Here is a tiny trained network, its code and every weight. The questions are about switching its units off for an input and a class, where a switched-off unit gives its printed mean instead of its output.

import numpy as np


def w(rows, s, z=0):
    codes = np.array(rows[::2]) - 128.0
    scale = np.full(codes.shape[1], s)
    scale[-1] = z or s
    return codes * scale


def f(y):
    return y / 2 * (1 + np.tanh(0.7978845608 * (y + 0.044715 * y**3)))


def log_softmax(a):
    a = a - a.max(-1, keepdims=True)
    return a - np.log(np.exp(a).sum(-1, keepdims=True))


def net(x, mask):
    res = np.array(x, float).reshape(1, 4) / 4 @ E
    y = f(res @ A[0][:, :-1].T + A[0][:, -1])
    res = res + np.where(mask, y, B[0][:, -1]) @ B[0][:, :-1]
    return log_softmax(res[-1] @ U[:, :-1].T + U[:, -1])


A, B = {}, {}
E = w([
[127,240,58,100,108,131,132,68,94,221,118],'x0',
[14,210,144,147,151,140,133,170,97,59,109],'x1',
[86,86,3,134,114,134,128,153,167,108,99],'x2',
[142,114,126,133,50,153,133,29,60,61,48],'x3',
],0.0051)
A[0] = w([
[69,175,145,140,137,131,128,151,112,97,116,98],'n0',
[134,251,71,121,121,125,126,82,114,202,124,106],'n1',
[149,164,226,133,136,134,134,116,113,147,139,74],'n2',
[127,64,170,132,139,123,127,159,132,74,126,106],'n3',
[84,77,11,134,136,131,128,145,132,101,128,104],'n4',
[131,86,153,135,137,127,132,140,134,92,135,75],'n5',
[60,193,152,128,127,126,126,148,117,80,119,121],'n6',
[119,54,175,129,129,125,128,156,138,76,126,97],'n7',
[114,143,138,122,151,113,124,182,154,165,159,120],'n8',
[130,131,132,123,126,128,133,132,136,125,121,23],'n9',
[117,143,137,127,153,124,130,199,158,185,156,76],'n10',
[137,188,94,135,123,128,126,106,116,173,131,69],'n11',
[127,131,137,130,98,126,124,51,94,60,95,103],'n12',
[128,84,158,132,127,135,136,145,134,104,131,62],'n13',
[141,157,224,124,136,117,131,108,113,139,142,100],'n14',
[131,117,127,132,100,133,125,60,97,81,91,88],'n15',
[136,125,131,132,102,140,137,87,109,103,101,63],'n16',
[116,148,137,134,172,128,126,190,155,186,165,89],'n17',
[95,92,30,123,120,126,133,146,150,113,120,78],'n18',
[124,132,131,133,140,134,129,120,132,123,126,254],'n19',
[117,64,180,135,138,128,121,159,138,79,140,124],'n20',
[237,36,122,123,118,124,128,97,138,207,138,66],'n21',
[67,181,147,131,132,132,125,147,123,85,127,82],'n22',
[150,162,232,122,133,131,125,121,113,144,141,117],'n23',
[72,172,143,129,141,128,135,147,112,86,125,80],'n24',
[126,171,109,110,130,131,133,110,118,163,127,64],'n25',
],0.014,0.0068)
B[0] = w([
[144,99,79,124,134,122,115,77,163,124,144,187],'n0',
[125,107,189,129,129,129,143,126,111,251,143,254],'n1',
[135,192,138,136,117,126,78,149,189,120,95,175],'n2',
[121,122,172,125,123,128,138,110,113,203,137,198],'n3',
[129,223,125,134,120,127,89,167,173,126,86,211],'n4',
[126,133,183,132,141,138,126,101,150,159,137,147],'n5',
[138,92,42,122,134,129,128,85,152,127,149,218],'n6',
[131,122,182,127,135,128,135,114,119,205,140,200],'n7',
[129,107,155,125,118,142,143,129,97,64,127,183],'n8',
[140,135,192,133,145,127,96,79,188,109,128,104],'n9',
[132,113,207,122,128,128,127,111,119,39,129,180],'n10',
[130,126,211,135,145,127,122,95,150,169,133,164],'n11',
[124,106,194,120,124,130,143,153,101,37,138,216],'n12',
[136,130,203,134,143,136,107,87,160,152,137,140],'n13',
[125,194,117,140,119,127,101,148,163,126,81,182],'n14',
[130,109,196,124,137,129,132,136,114,41,143,195],'n15',
[129,123,196,125,132,123,111,105,153,71,131,149],'n16',
[127,102,204,123,120,125,132,122,108,32,134,192],'n17',
[134,206,149,144,126,122,79,134,181,121,90,181],'n18',
[126,117,66,132,120,128,167,180,71,152,120,227],'n19',
[127,117,161,119,122,125,146,129,101,209,137,211],'n20',
[123,87,20,128,155,127,111,31,189,96,160,225],'n21',
[130,106,93,134,148,133,113,62,178,118,145,184],'n22',
[120,205,95,137,126,125,101,178,155,129,93,196],'n23',
[136,107,101,128,150,121,111,64,176,122,144,177],'n24',
[129,127,196,123,136,130,116,93,158,156,135,143],'n25',
],0.028,0.0071)
U = w([
[125,108,184,122,145,131,164,105,103,249,148,129],'0',
[144,71,25,122,176,121,122,45,176,113,167,89],'1',
[128,234,113,153,110,114,78,179,166,127,33,105],'2',
[125,86,191,102,122,136,161,137,77,24,136,79],'3',
[108,96,11,119,89,129,236,223,2,171,117,252],'4',
],0.008,0.0029)

Each question gives the input, the list of numbers given to net, and the class t.
The units are the neurons (one row each of A and B). Each row of codes is followed by its name. A weight is (code - 128) times the scale printed after its matrix; where a second scale follows, it is the last column's (A, B and U).
mask holds one flag per neuron, in row order. A switched-off neuron (its flag False) gives its mean, the last column of its row in B, instead of its output. The means were averaged over made-up inputs and are rounded, as every weight is.
A unit's drop is (log p(t) with every unit on - log p(t) with that unit switched off) / (log p(t) with every unit on - log p(t) with every unit switched off).
The circuit of an input: a set's keep is (log p(t) with only the set's units on - log p(t) with every unit switched off) / (log p(t) with every unit on - log p(t) with every unit switched off). Starting from the 12 units with the biggest drops (on a tie, the unit counted first), units are removed one at a time, each time the one whose removal leaves the highest keep (on an exact tie, the one counted first), for as long as the keep stays at least 0.8.
circuit, biggest first: the units of the circuit, biggest drop first
most important unit: the unit with the biggest drop
top k neurons: the k neurons with the biggest drops, biggest first
drop when u is switched off: that unit's drop, to one decimal
input [-3,-5,6,-6], class 2: most important unit	n4
input [6,5,-5,-8], class 3: top 3 neurons	(n17 n10 n8)
input [-4,-7,-2,7], class 1: top 4 neurons	(n21 n17 n10 n8)
input [0,3,3,4], class 3: top 2 neurons	(n21 n12)
input [2,0,3,4], class 3: circuit, biggest first	(n15 n12)
input [-5,6,-7,5], class 2: top 3 neurons	(n23 n14 n2)
input [0,8,5,8], class 1: top 3 neurons	(n6 n0 n22)
input [6,-7,0,-8], class 3: top 4 neurons	(n17 n10 n8 n6)
input [6,5,-8,4], class 2: top 2 neurons	(n23 n2)
input [-3,-3,4,-1], class 2: top 3 neurons	(n1 n4 n18)
input [2,-7,-1,-8], class 3: top 2 neurons	(n17 n10)
input [-8,-5,8,-8], class 0: top 4 neurons	(n20 n7 n3 n23)
input [0,5,-4,-5], class 1: top 2 neurons	(n6 n12)
input [-4,-6,-1,-7], class 3: circuit, biggest first	(n17)
input [-6,4,-8,2], class 2: top 3 neurons	(n23 n14 n2)
input [-7,0,6,5], class 0: top 2 neurons	(n7 n3)
input [5,2,-4,-8], class 3: drop when n17 is switched off	0.2
input [2,-8,-5,7], class 1: drop when n21 is switched off	7.9
input [-2,5,-7,-6], class 2: drop when n2 is switched off	0.3
input [6,-1,8,0], class 2: circuit, biggest first	(n4)
